Two labels a row:
[-0.87 -0.01 2.19 -0.94 -7.89 1.14 0.64 0.17 -1.08 -0.14 0.28 -0.49 -0.71 -0.50 0.39 0.38 2.80 -1.16 -1.50 -1.67 -0.72 -0.94 1.64 1.09 -2.43]  SN & S
[-2.19 0.50 -0.75 -1.03 -1.63 1.93 0.94 -1.14 -0.34 1.76 -0.22 0.18 -0.39 0.28 0.08 0.25 -0.17 -1.10 0.88 -0.32 -0.20 -0.03 1.03 -0.37 -0.52]  SN & H
[-0.30 -0.42 -0.81 0.33 -6.39 3.04 1.71 -0.99 -0.33 -0.73 0.46 -0.76 0.25 -1.21 2.17 0.66 1.98 -1.77 -0.49 -0.44 -0.24 0.50 0.76 1.07 -1.98]  SN & H
[-3.20 -1.34 0.32 -0.04 -6.09 1.31 3.10 -0.86 -1.44 0.02 -0.47 -0.03 -0.22 -1.11 0.88 0.39 2.08 -1.51 -0.95 -0.81 -0.01 2.17 0.91 0.97 -3.21]  SN & N
[-0.57 -0.22 1.64 -0.16 -3.31 1.13 1.39 -0.09 -2.07 0.02 0.18 -0.45 -0.63 -0.36 0.33 1.30 0.43 -0.85 0.13 0.43 -0.69 0.06 -1.13 2.33 -1.59]  SN & S
[0.39 -0.42 1.37 -0.97 -7.89 1.29 1.18 -0.03 -1.77 -1.79 -0.34 0.28 0.13 -2.53 0.66 -0.01 1.30 -1.84 0.34 0.06 0.20 1.18 0.78 0.42 -2.29]  Mm & S
[-0.37 0.00 0.22 0.06 -6.01 -0.19 1.23 0.42 0.24 0.49 0.18 -0.15 -1.06 -0.92 1.40 1.48 2.11 -1.19 -0.58 -0.14 0.83 0.39 0.84 0.65 -2.68]  SN & S
[-2.65 0.59 -1.59 -1.53 0.93 -0.09 1.03 -0.55 -0.09 1.09 0.22 -0.12 -0.59 -0.01 1.30 1.83 -0.13 -0.37 2.09 -1.14 -0.55 -0.25 1.03 -0.83 1.07]  SN & P
[-1.56 -0.67 0.07 -0.76 -7.89 1.97 1.94 -0.23 -1.31 -0.32 0.97 -0.82 -1.01 -0.77 -7.89 0.96 0.97 -1.33 -0.38 0.10 0.30 0.47 1.67 1.26 -0.41]  SN & H
[-0.14 -0.53 0.33 -0.39 -7.89 1.72 4.02 -0.26 -0.02 -1.65 0.47 -0.33 0.28 -0.40 2.22 0.19 0.97 -2.01 0.34 -1.18 -0.73 0.60 1.21 1.94 -4.64]  SN & H
[-4.35 0.18 -0.55 0.19 -2.95 0.84 0.89 -0.61 0.43 0.23 0.82 -0.42 -0.37 -0.62 0.50 1.30 0.71 -1.09 -1.28 0.36 0.27 0.07 -0.79 0.52 -1.81]  FP & N
[-0.80 -1.35 -0.71 -0.76 -0.13 1.09 1.67 -1.98 0.07 0.60 0.91 0.23 -0.19 -0.58 1.40 1.74 1.03 -2.23 -0.58 -2.88 0.00 0.48 0.31 0.81 -2.67]  Tl & H
[-0.22 -0.99 0.49 0.05 -3.07 1.06 0.61 0.77 -1.30 0.31 0.39 -1.07 0.32 -1.26 0.73 0.78 -1.46 -1.05 -0.25 0.05 1.14 1.06 0.70 1.32 -1.09]  SN & H
[0.28 0.36 -0.24 0.21 -5.78 0.37 0.26 -0.04 -0.45 -0.04 -0.71 -0.84 -1.21 -0.63 1.08 0.00 1.22 -0.90 0.39 0.56 -0.11 -0.05 0.33 1.12 -3.13]  SN & H
[-3.63 -0.30 -2.13 -0.57 3.63 -0.15 -0.45 -1.62 0.02 0.58 -0.66 -0.03 0.07 0.86 0.06 1.36 -1.83 -0.31 -1.15 -0.22 -0.17 0.37 0.58 0.88 2.53]  SN & H
[-0.70 -0.97 0.14 0.06 -3.57 0.88 1.10 -0.36 0.00 0.49 -0.17 -0.37 0.81 -0.32 0.34 1.83 1.82 -2.06 0.93 -0.72 -1.61 -0.77 -0.14 1.32 -2.47]  SN & S
[-1.23 -0.45 0.16 -0.11 -7.01 1.43 -0.10 -0.40 0.27 0.06 0.60 -0.31 -0.55 -1.31 0.91 -0.31 1.89 -2.31 1.74 -0.83 -0.10 1.53 1.16 -0.80 -1.56]  FP & H
[-1.04 0.50 0.25 0.78 -4.35 0.98 0.61 -0.40 2.04 -0.46 2.56 -1.02 -1.41 -1.30 1.52 1.08 1.65 -1.28 -0.91 -0.23 -1.72 -0.38 -0.33 1.50 -2.39]  SN & S
[-0.54 -0.59 -0.45 0.38 -6.29 2.16 1.35 -2.47 -1.11 0.34 0.22 -1.18 -0.49 -0.47 1.22 2.14 1.72 -1.86 -0.60 -0.51 -0.84 0.05 1.40 0.86 -3.91]  SN & H
[-1.57 -0.06 0.30 0.18 -3.31 0.23 -0.86 0.36 -0.67 -0.71 2.04 -0.27 0.08 -0.55 0.81 1.52 3.09 -1.10 -0.86 -0.41 0.70 0.92 -0.78 0.98 -1.65]  SN & N
[-1.36 1.55 1.18 0.58 -3.44 2.08 0.23 -0.86 -0.22 0.23 -0.28 0.59 -0.44 -1.03 3.75 1.51 0.60 -0.11 -1.55 0.23 -1.33 0.05 0.65 1.56 -1.57]  Mm & P

Two labels a row:
[0.02 0.55 0.35 0.02 -0.03 -0.22 0.62 0.60 -0.38 -0.07 0.03 -0.02 0.13 -0.97 -0.01 -0.10 0.32 -0.31 0.39 0.25 -0.24 -0.22 0.05 -0.85 0.23]  <16> & K
[0.00 0.47 0.88 0.05 0.03 0.11 0.61 0.52 0.02 0.24 -0.44 -0.26 0.28 -0.60 0.01 -0.24 0.05 0.27 0.74 0.03 -0.37 -0.74 0.22 -0.71 0.45]  <16> & K
[0.63 0.66 0.50 -0.06 -0.33 0.29 0.00 0.58 -0.46 0.32 -0.32 -0.01 0.40 0.04 -0.67 -0.50 0.19 -1.11 -0.23 0.85 -0.27 -1.30 -0.03 0.15 0.47]  <6> & K
[0.97 1.23 1.05 -0.65 0.18 0.20 -0.26 0.27 -1.35 0.15 -0.05 -0.25 0.35 -0.97 -0.61 -0.11 0.02 -1.58 -0.04 0.57 -0.15 -1.25 0.93 -0.89 0.09]  <10> & K
[0.43 0.71 0.94 -0.19 -0.03 0.54 -0.32 0.36 -0.07 0.39 -0.39 -0.06 0.36 -0.15 -0.02 -0.13 -0.15 -0.15 0.45 0.08 -0.18 -1.39 0.08 -0.67 0.22]  <10> & J
[0.33 0.58 1.17 -0.29 0.28 0.30 -0.11 0.36 -0.54 0.29 0.02 -0.28 0.02 -0.64 -0.27 -0.27 0.26 -0.47 0.23 0.37 -0.31 -0.99 0.82 -0.56 -0.13]  <10> & K
[0.10 0.11 0.41 0.00 -0.37 0.20 0.19 0.25 -0.15 0.34 0.02 0.13 0.48 0.02 -0.32 -0.19 0.11 -0.81 -0.11 0.31 -0.20 -0.54 0.26 0.20 0.05]  <5> & K
[0.63 0.88 1.26 -0.28 0.10 0.32 -0.22 0.36 -0.68 0.52 -0.32 -0.16 0.13 -0.71 -0.26 0.06 0.09 -0.70 0.36 -0.01 -0.28 -0.93 0.72 -0.95 -0.29]  <10> & K
[0.72 0.91 0.55 -0.32 -0.17 -0.03 -0.19 0.44 -0.90 0.10 0.12 0.05 0.47 -0.54 -0.79 -0.41 0.37 -1.94 -0.72 1.04 -0.18 -0.72 0.49 -0.09 0.45]  <6> & K
[0.36 1.00 0.52 -0.22 0.03 0.06 0.46 0.36 -0.41 -0.07 -0.53 -0.36 0.05 -0.74 -0.06 -0.46 0.10 0.01 0.66 0.29 -0.21 -0.90 -0.20 -0.97 0.56]  <16> & J
[0.20 0.27 0.41 -0.13 -0.36 0.43 -0.03 0.33 -0.37 0.38 -0.33 -0.07 0.64 0.00 -0.49 -0.13 0.00 -0.84 0.03 0.30 -0.14 -0.82 0.20 0.10 0.32]  <5> & K
[0.11 0.71 0.52 -0.11 -0.10 -0.14 0.34 0.32 -0.39 0.16 -0.26 -0.30 0.01 -0.66 -0.08 -0.14 0.09 -0.45 0.61 0.09 -0.36 -0.79 0.22 -0.79 0.50]  <16> & K
[0.30 0.31 0.04 -0.23 -0.02 -0.49 0.14 0.21 -0.45 0.13 -0.10 -0.12 -0.11 -0.29 -0.35 -0.07 0.18 -1.16 -0.29 0.12 -0.22 0.11 0.39 -0.07 0.52]  <18> & K
[0.47 0.42 0.15 -0.53 -0.12 -0.04 -0.38 0.09 -0.63 0.39 -0.24 -0.07 0.24 -0.05 -0.52 -0.12 0.08 -1.56 -0.25 0.16 0.12 -0.54 0.49 -0.13 0.29]  <5> & K
[0.14 0.33 0.79 -0.30 -0.22 -0.06 -0.17 0.02 -0.43 0.26 -0.14 -0.14 0.47 -0.04 -0.45 -0.09 0.02 -1.54 0.02 0.09 -0.35 -1.27 0.80 -0.30 0.47]  <5> & K
[0.54 0.73 0.72 -0.22 -0.35 -0.13 -0.29 0.21 -0.40 0.44 -0.34 0.03 0.41 0.16 -0.48 -0.27 -0.04 -1.53 -0.03 0.32 -0.31 -1.17 0.33 -0.38 0.53]  <5> & K
[0.23 0.81 0.79 -0.23 0.09 -0.20 0.52 0.25 -0.30 0.04 -0.10 -0.18 0.32 -0.73 0.07 -0.20 0.06 -0.44 0.35 0.15 -0.27 -0.33 0.34 -0.88 0.17]  <16> & K
[0.58 0.79 0.82 -0.38 0.24 -0.02 -0.09 0.37 -0.54 0.16 -0.17 -0.31 -0.01 -0.51 -0.47 -0.49 0.36 -0.70 0.27 0.62 -0.27 -1.25 0.43 -0.51 0.54]  <18> & K
[0.52 0.61 1.13 -0.15 -0.06 0.35 -0.24 0.20 -0.11 0.50 -0.34 -0.09 0.22 -0.02 0.00 -0.30 0.01 0.00 0.29 0.22 -0.26 -1.14 -0.05 -0.53 0.00]  <10> & J
[0.58 0.79 0.44 -0.21 -0.26 0.49 -0.14 0.36 -0.50 0.19 -0.24 -0.08 0.53 -0.02 -0.52 -0.29 0.18 -0.72 -0.05 0.83 -0.16 -1.16 -0.16 -0.19 0.28]  <5> & J
[0.26 0.20 -0.07 -0.11 -0.13 -0.32 -0.17 0.02 -0.28 -0.08 0.26 0.12 0.24 0.02 -0.28 -0.22 0.18 -1.32 -0.48 0.60 -0.02 -0.14 0.22 0.17 0.42]  <5> & K
[0.45 0.72 0.45 -0.25 -0.33 0.19 -0.29 0.26 -0.69 0.25 -0.17 -0.09 0.49 -0.11 -0.69 -0.14 0.08 -1.37 -0.16 0.58 -0.22 -1.15 0.40 -0.14 0.41]  <5> & K
[0.40 0.68 0.82 0.01 -0.28 0.43 -0.08 0.29 -0.23 0.14 -0.09 -0.05 0.53 0.00 -0.39 -0.35 0.15 -0.42 0.03 0.78 -0.17 -1.26 0.08 -0.17 0.20]  <5> & J
[0.33 0.42 0.90 -0.04 0.07 -0.27 0.14 0.41 -0.14 0.44 -0.10 -0.10 -0.02 -0.39 -0.29 -0.46 0.34 -0.74 0.16 0.63 -0.44 -0.61 0.37 -0.21 0.29]  <18> & K
